Below is a small trained network, with its code and all its weights. Each question gives an input and a class and asks what happens when units are switched off, that is, made to give their printed mean instead of their output.

import numpy as np


def w(rows, s, z=0):
    codes = np.array(rows[::2]) - 128.0
    scale = np.full(codes.shape[1], s)
    scale[-1] = z or s
    return codes * scale


def norm(h):
    return h / np.sqrt((h * h).mean(-1, keepdims=True) + 1e-5)


def f(y):
    return np.maximum(y, 0)


def log_softmax(a):
    a = a - a.max(-1, keepdims=True)
    return a - np.log(np.exp(a).sum(-1, keepdims=True))


def net(x, mask):
    res = np.array(x, float).reshape(1, 2) / 4 @ E
    u = 0
    for l in range(3):
        y = f(norm(res) @ A[l][:, :-1].T + A[l][:, -1])
        res = res + np.where(mask[u : u + 9], y, B[l][:, -1]) @ B[l][:, :-1]
        u += 9
    return log_softmax(norm(res)[-1] @ U[:, :-1].T + U[:, -1])


A, B = {}, {}
E = w([
[168,207,104,202,2,142],'x0',
[118,136,105,216,212,81],'x1',
],0.0065)
A[0] = w([
[74,29,104,125,75,158,166],'0.n1',
[81,120,118,114,43,90,136],'0.n2',
[170,148,148,184,119,119,254],'0.n3',
[164,172,65,2,206,125,163],'0.n4',
[74,108,171,159,84,219,55],'0.n5',
[107,126,67,63,127,104,157],'0.n6',
[146,157,93,32,104,135,185],'0.n7',
[173,89,93,94,181,98,40],'0.n8',
[215,163,137,108,205,90,127],'0.n9',
],0.0086,0.0022)
B[0] = w([
[145,165,120,142,253,125,207],'0.n1',
[203,7,140,126,166,253,215],'0.n2',
[132,18,132,68,185,100,228],'0.n3',
[191,117,131,178,64,165,255],'0.n4',
[119,222,170,148,117,113,184],'0.n5',
[198,76,130,58,43,118,187],'0.n6',
[47,118,132,208,177,28,254],'0.n7',
[83,115,147,41,219,70,198],'0.n8',
[63,238,91,71,95,151,199],'0.n9',
],0.0047,0.0048)
A[1] = w([
[9,189,63,169,129,81,127],'1.n1',
[200,69,30,2,143,77,154],'1.n2',
[102,127,130,52,64,135,6],'1.n3',
[146,157,209,67,129,139,82],'1.n4',
[90,117,189,165,126,174,185],'1.n5',
[145,78,98,142,122,76,104],'1.n6',
[123,122,50,174,8,94,129],'1.n7',
[93,213,128,2,186,72,88],'1.n8',
[117,133,207,65,97,123,118],'1.n9',
],0.0078,0.0024)
B[1] = w([
[127,169,98,80,56,254,191],'1.n1',
[179,113,134,153,52,147,254],'1.n2',
[106,91,104,165,83,179,152],'1.n3',
[68,239,84,44,140,183,179],'1.n4',
[121,66,40,175,75,96,172],'1.n5',
[70,87,89,123,43,168,167],'1.n6',
[190,148,185,73,236,87,194],'1.n7',
[142,105,75,141,34,90,245],'1.n8',
[63,172,67,147,208,185,191],'1.n9',
],0.0071,0.0058)
A[2] = w([
[168,124,194,166,131,174,237],'2.n1',
[84,178,60,143,130,176,177],'2.n2',
[254,85,125,16,180,50,163],'2.n3',
[137,141,120,24,69,58,91],'2.n4',
[108,167,72,141,152,203,115],'2.n5',
[114,126,158,54,111,207,5],'2.n6',
[107,53,199,158,154,211,203],'2.n7',
[130,144,127,140,56,213,83],'2.n8',
[157,85,140,23,103,120,160],'2.n9',
],0.0078,0.0014)
B[2] = w([
[79,38,107,135,134,134,174],'2.n1',
[53,92,232,77,193,140,236],'2.n2',
[191,74,197,170,129,33,231],'2.n3',
[161,116,167,214,190,138,196],'2.n4',
[123,124,164,35,220,105,219],'2.n5',
[72,106,175,147,93,37,201],'2.n6',
[101,253,20,101,126,180,169],'2.n7',
[83,130,53,133,178,113,254],'2.n8',
[208,182,149,152,136,152,225],'2.n9',
],0.0074,0.0062)
U = w([
[236,65,169,170,160,66,196],'0',
[40,108,122,14,239,147,156],'1',
[117,109,9,142,83,193,189],'2',
[101,196,187,142,93,142,26],'3',
[114,183,192,135,93,172,2],'4',
[131,192,154,98,59,119,28],'5',
[121,186,157,128,100,151,4],'6',
],0.014,0.0074)

Each question gives the input, the list of numbers given to net, and the class t.
The units are the neurons (one row each of A and B). Each row of codes is followed by its name. A weight is (code - 128) times the scale printed after its matrix; where a second scale follows, it is the last column's (A, B and U).
mask holds one flag per neuron, layer by layer. A switched-off neuron (its flag False) gives its mean, the last column of its row in B, instead of its output. The means were averaged over made-up inputs and are rounded, as every weight is.
A unit's drop is (log p(t) with every unit on - log p(t) with that unit switched off) / (log p(t) with every unit on - log p(t) with every unit switched off).
The circuit of an input: a set's keep is (log p(t) with only the set's units on - log p(t) with every unit switched off) / (log p(t) with every unit on - log p(t) with every unit switched off). Starting from the 12 units with the biggest drops (on a tie, the unit counted first), units are removed one at a time, each time the one whose removal leaves the highest keep (on an exact tie, the one counted first), for as long as the keep stays at least 0.8.
circuit, biggest first: the units of the circuit, biggest drop first
most important unit: the unit with the biggest drop
k most important neurons: the k neurons with the biggest drops, biggest first
k most important neurons of layer l: the k neurons of layer l with the biggest drops, biggest first
drop when u is switched off: that unit's drop, to one decimal
input [7,-2], class 0: circuit, biggest first => [1.n7]
input [3,4], class 1: 4 most important neurons of layer 0 => [0.n4; 0.n6; 0.n2; 0.n8]
input [-4,-3], class 0: 2 most important neurons of layer 0 => [0.n1; 0.n8]
input [2,3], class 2: 3 most important neurons of layer 1 => [1.n9; 1.n4; 1.n2]
input [1,4], class 1: 3 most important neurons => [0.n6; 0.n8; 1.n1]
input [3,-3], class 2: 2 most important neurons => [0.n2; 0.n9]
input [1,3], class 2: 2 most important neurons of layer 1 => [1.n2; 1.n9]
input [-4,4], class 0: 4 most important neurons => [0.n7; 0.n8; 1.n9; 1.n4]
input [3,0], class 2: 3 most important neurons => [0.n3; 0.n2; 0.n4]
input [0,-2], class 2: 2 most important neurons => [0.n7; 0.n2]
input [-4,3], class 0: 3 most important neurons => [0.n7; 0.n8; 2.n4]
input [6,-7], class 1: 3 most important neurons of layer 0 => [0.n4; 0.n5; 0.n2]
input [-3,1], class 2: 2 most important neurons of layer 1 => [1.n8; 1.n2]
input [-2,1], class 2: most important unit => 1.n8
input [1,1], class 2: 2 most important neurons => [1.n6; 1.n7]
input [-2,-2], class 2: 2 most important neurons of layer 1 => [1.n7; 1.n6]
input [1,5], class 1: drop when 0.n9 is switched off => 0.0
input [6,-4], class 0: drop when 1.n7 is switched off => 2.1
input [1,-1], class 2: drop when 0.n2 is switched off => 0.8
input [6,0], class 0: most important unit => 1.n7
